Below are the code and all the weights of a small trained network. Each question names an input and a class and asks about switching units off, where a switched-off unit gives its printed mean instead of its output.

import numpy as np


def w(rows, s, z=0):
    codes = np.array(rows[::2]) - 128.0
    scale = np.full(codes.shape[1], s)
    scale[-1] = z or s
    return codes * scale


def norm(h):
    return h / np.sqrt((h * h).mean(-1, keepdims=True) + 1e-5)


def f(y):
    return y / 2 * (1 + np.tanh(0.7978845608 * (y + 0.044715 * y**3)))


def log_softmax(a):
    a = a - a.max(-1, keepdims=True)
    return a - np.log(np.exp(a).sum(-1, keepdims=True))


def net(x, mask):
    res = np.array(x, float).reshape(1, 6) / 4 @ E
    u = 0
    for l in range(2):
        y = f(norm(res) @ A[l][:, :-1].T + A[l][:, -1])
        res = res + np.where(mask[u : u + 9], y, B[l][:, -1]) @ B[l][:, :-1]
        u += 9
    return log_softmax(norm(res)[-1] @ U[:, :-1].T + U[:, -1])


A, B = {}, {}
E = w([
[178,52,24,26],'x0',
[127,130,130,125],'x1',
[128,135,132,120],'x2',
[127,123,124,137],'x3',
[2,201,46,210],'x4',
[202,213,103,213],'x5',
],0.0055)
A[0] = w([
[117,9,78,115,252],'0.n1',
[212,147,54,143,101],'0.n2',
[86,150,19,105,40],'0.n3',
[80,124,60,118,177],'0.n4',
[156,113,51,68,107],'0.n5',
[101,81,206,155,50],'0.n6',
[135,91,80,166,84],'0.n7',
[196,122,141,181,148],'0.n8',
[192,144,121,72,161],'0.n9',
],0.012,0.0024)
B[0] = w([
[111,240,170,41,254],'0.n1',
[155,10,129,236,190],'0.n2',
[55,48,177,125,203],'0.n3',
[23,145,176,167,196],'0.n4',
[110,138,52,106,213],'0.n5',
[126,77,203,49,160],'0.n6',
[179,66,28,100,140],'0.n7',
[100,191,253,80,164],'0.n8',
[152,157,105,223,186],'0.n9',
],0.0067,0.0071)
A[1] = w([
[1,129,191,94,93],'1.n1',
[170,92,34,171,105],'1.n2',
[82,138,159,191,115],'1.n3',
[139,75,155,15,120],'1.n4',
[193,96,94,122,170],'1.n5',
[164,191,58,168,119],'1.n6',
[77,161,202,72,3],'1.n7',
[53,214,84,234,97],'1.n8',
[124,149,181,135,147],'1.n9',
],0.009,0.0032)
B[1] = w([
[149,78,129,134,254],'1.n1',
[150,28,193,121,150],'1.n2',
[131,144,105,143,174],'1.n3',
[208,189,56,135,199],'1.n4',
[163,157,178,107,140],'1.n5',
[208,116,141,2,135],'1.n6',
[189,32,122,170,184],'1.n7',
[182,115,34,103,204],'1.n8',
[98,125,128,176,165],'1.n9',
],0.0099,0.0062)
U = w([
[235,93,194,94,158],'0',
[183,228,10,93,240],'1',
[88,47,62,200,170],'2',
[17,96,82,38,4],'3',
[142,210,230,208,59],'4',
],0.012,0.0032)

Each question gives the input, the list of numbers given to net, and the class t.
The units are the neurons (one row each of A and B). Each row of codes is followed by its name. A weight is (code - 128) times the scale printed after its matrix; where a second scale follows, it is the last column's (A, B and U).
mask holds one flag per neuron, layer by layer. A switched-off neuron (its flag False) gives its mean, the last column of its row in B, instead of its output. The means were averaged over made-up inputs and are rounded, as every weight is.
A unit's drop is (log p(t) with every unit on - log p(t) with that unit switched off) / (log p(t) with every unit on - log p(t) with every unit switched off).
The circuit of an input: a set's keep is (log p(t) with only the set's units on - log p(t) with every unit switched off) / (log p(t) with every unit on - log p(t) with every unit switched off). Starting from the 12 units with the biggest drops (on a tie, the unit counted first), units are removed one at a time, each time the one whose removal leaves the highest keep (on an exact tie, the one counted first), for as long as the keep stays at least 0.8.
units of the circuit, in order: the units of the circuit, biggest drop first
unit that matters most: the unit with the biggest drop
k most important neurons: the k neurons with the biggest drops, biggest first
top k neurons in layer l: the k neurons of layer l with the biggest drops, biggest first
drop when u is switched off: that unit's drop, to one decimal
input [8,0,-5,0,1,7], class 2: top neuron in layer 1	[1.n4]
input [-5,0,-7,4,-7,1], class 4: units of the circuit, in order	[1.n8; 1.n9]
input [-6,-2,0,-2,4,3], class 1: 2 most important neurons	[1.n8; 0.n3]
input [5,-8,4,7,1,-1], class 3: units of the circuit, in order	[0.n3; 0.n1]
input [5,-2,-4,8,6,-1], class 3: units of the circuit, in order	[0.n1; 0.n3]
input [1,8,-5,-4,-8,-6], class 1: units of the circuit, in order	[1.n4; 0.n3]
input [-3,0,7,0,0,-6], class 0: 2 most important neurons	[0.n6; 1.n4]
input [8,6,-3,-3,8,0], class 3: units of the circuit, in order	[0.n3; 0.n1]
input [-3,8,-5,7,1,3], class 1: 2 most important neurons	[0.n3; 1.n8]
input [3,-8,-6,-2,8,6], class 2: top 2 neurons in layer 1	[1.n4; 1.n2]
input [8,7,-3,4,0,-5], class 1: top 2 neurons in layer 1	[1.n4; 1.n2]
input [8,8,-5,4,5,8], class 2: 2 most important neurons	[0.n2; 0.n3]
input [6,5,-3,5,2,6], class 2: 2 most important neurons	[0.n2; 0.n3]
input [1,1,-2,-4,3,0], class 3: top 3 neurons in layer 0	[0.n3; 0.n9; 0.n2]
input [7,5,-6,8,-5,0], class 1: units of the circuit, in order	[1.n4]
input [-8,6,-2,6,7,7], class 1: top 2 neurons in layer 1	[1.n8; 1.n6]
input [-5,-6,-8,-3,7,4], class 1: drop when 1.n6 is switched off	0.1
input [-1,0,5,6,-4,7], class 4: drop when 0.n9 is switched off	0.0
input [6,-1,-2,4,-5,-2], class 1: drop when 0.n1 is switched off	0.4
input [4,8,1,8,-1,-5], class 1: unit that matters most	1.n4
